Below are the code and all the weights of a small trained network. Each question names an input and a class and asks about switching units off, where a switched-off unit gives its printed mean instead of its output.

import numpy as np


def w(rows, s, z=0):
    codes = np.array(rows[::2]) - 128.0
    scale = np.full(codes.shape[1], s)
    scale[-1] = z or s
    return codes * scale


def f(y):
    return y / 2 * (1 + np.tanh(0.7978845608 * (y + 0.044715 * y**3)))


def log_softmax(a):
    a = a - a.max(-1, keepdims=True)
    return a - np.log(np.exp(a).sum(-1, keepdims=True))


def net(x, mask):
    res = np.array(x, float).reshape(1, 2) / 4 @ E
    y = f(res @ A[0][:, :-1].T + A[0][:, -1])
    res = res + np.where(mask, y, B[0][:, -1]) @ B[0][:, :-1]
    return log_softmax(res[-1] @ U[:, :-1].T + U[:, -1])


A, B = {}, {}
E = w([
[105,34,64,132,135,3,113,59,25,39,64,218],'x0',
[247,161,169,65,94,106,24,228,115,52,153,191],'x1',
],0.008)
A[0] = w([
[61,74,62,204,188,127,175,44,132,168,74,99,177],'n0',
[157,140,146,99,88,116,86,158,119,116,130,147,253],'n1',
[133,227,202,126,117,177,127,167,171,170,213,105,204],'n2',
[145,149,140,102,116,133,98,137,136,135,151,127,80],'n3',
[73,139,131,198,171,159,213,114,141,173,124,81,201],'n4',
[154,112,137,73,100,98,72,156,107,56,112,179,224],'n5',
[110,65,80,141,138,1,129,106,14,86,77,182,150],'n6',
],0.0086,0.004)
B[0] = w([
[110,111,69,135,129,171,12,91,78,122,124,116,227],'n0',
[221,153,113,137,126,146,80,95,55,141,177,87,177],'n1',
[142,144,143,116,125,135,135,149,155,143,169,115,224],'n2',
[144,179,149,166,145,109,133,150,114,94,119,152,140],'n3',
[110,83,107,91,112,143,113,117,160,141,115,134,201],'n4',
[130,87,63,68,83,177,45,85,94,174,174,74,199],'n5',
[178,179,155,49,61,174,132,187,168,197,195,55,251],'n6',
],0.011,0.016)
U = w([
[162,164,167,171,169,105,151,155,123,114,137,134,37],'0',
[83,122,172,107,123,108,248,155,163,146,115,137,28],'1',
[93,99,102,178,191,115,109,83,80,100,1,156,49],'2',
[145,131,121,82,78,133,104,125,129,169,153,102,253],'3',
],0.009,0.002)

Each question gives the input, the list of numbers given to net, and the class t.
The units are the neurons (one row each of A and B). Each row of codes is followed by its name. A weight is (code - 128) times the scale printed after its matrix; where a second scale follows, it is the last column's (A, B and U).
mask holds one flag per neuron, in row order. A switched-off neuron (its flag False) gives its mean, the last column of its row in B, instead of its output. The means were averaged over made-up inputs and are rounded, as every weight is.
A unit's drop is (log p(t) with every unit on - log p(t) with that unit switched off) / (log p(t) with every unit on - log p(t) with every unit switched off).
The circuit of an input: a set's keep is (log p(t) with only the set's units on - log p(t) with every unit switched off) / (log p(t) with every unit on - log p(t) with every unit switched off). Starting from all 7 units, units are removed one at a time, each time the one whose removal leaves the highest keep (on an exact tie, the one counted first), for as long as the keep stays at least 0.8.
units of the circuit, in order: the units of the circuit, biggest drop first
most important unit: the unit with the biggest drop
k most important neurons: the k neurons with the biggest drops, biggest first
drop of u: that unit's drop, to one decimal
input [-7,-2], class 1: units of the circuit, in order	n0, n5, n6
input [-1,-3], class 2: units of the circuit, in order	n6, n5
input [0,-8], class 2: most important unit	n6
input [1,-8], class 2: units of the circuit, in order	n6, n0, n5
input [-2,-5], class 2: units of the circuit, in order	n6, n5
input [-4,2], class 0: 2 most important neurons	n6, n5
input [-7,4], class 0: units of the circuit, in order	n6, n5, n0
input [-1,-7], class 2: drop of n6	0.5
input [0,-7], class 2: drop of n6	0.4
input [-7,3], class 0: drop of n5	0.3
input [0,-5], class 2: drop of n6	0.5
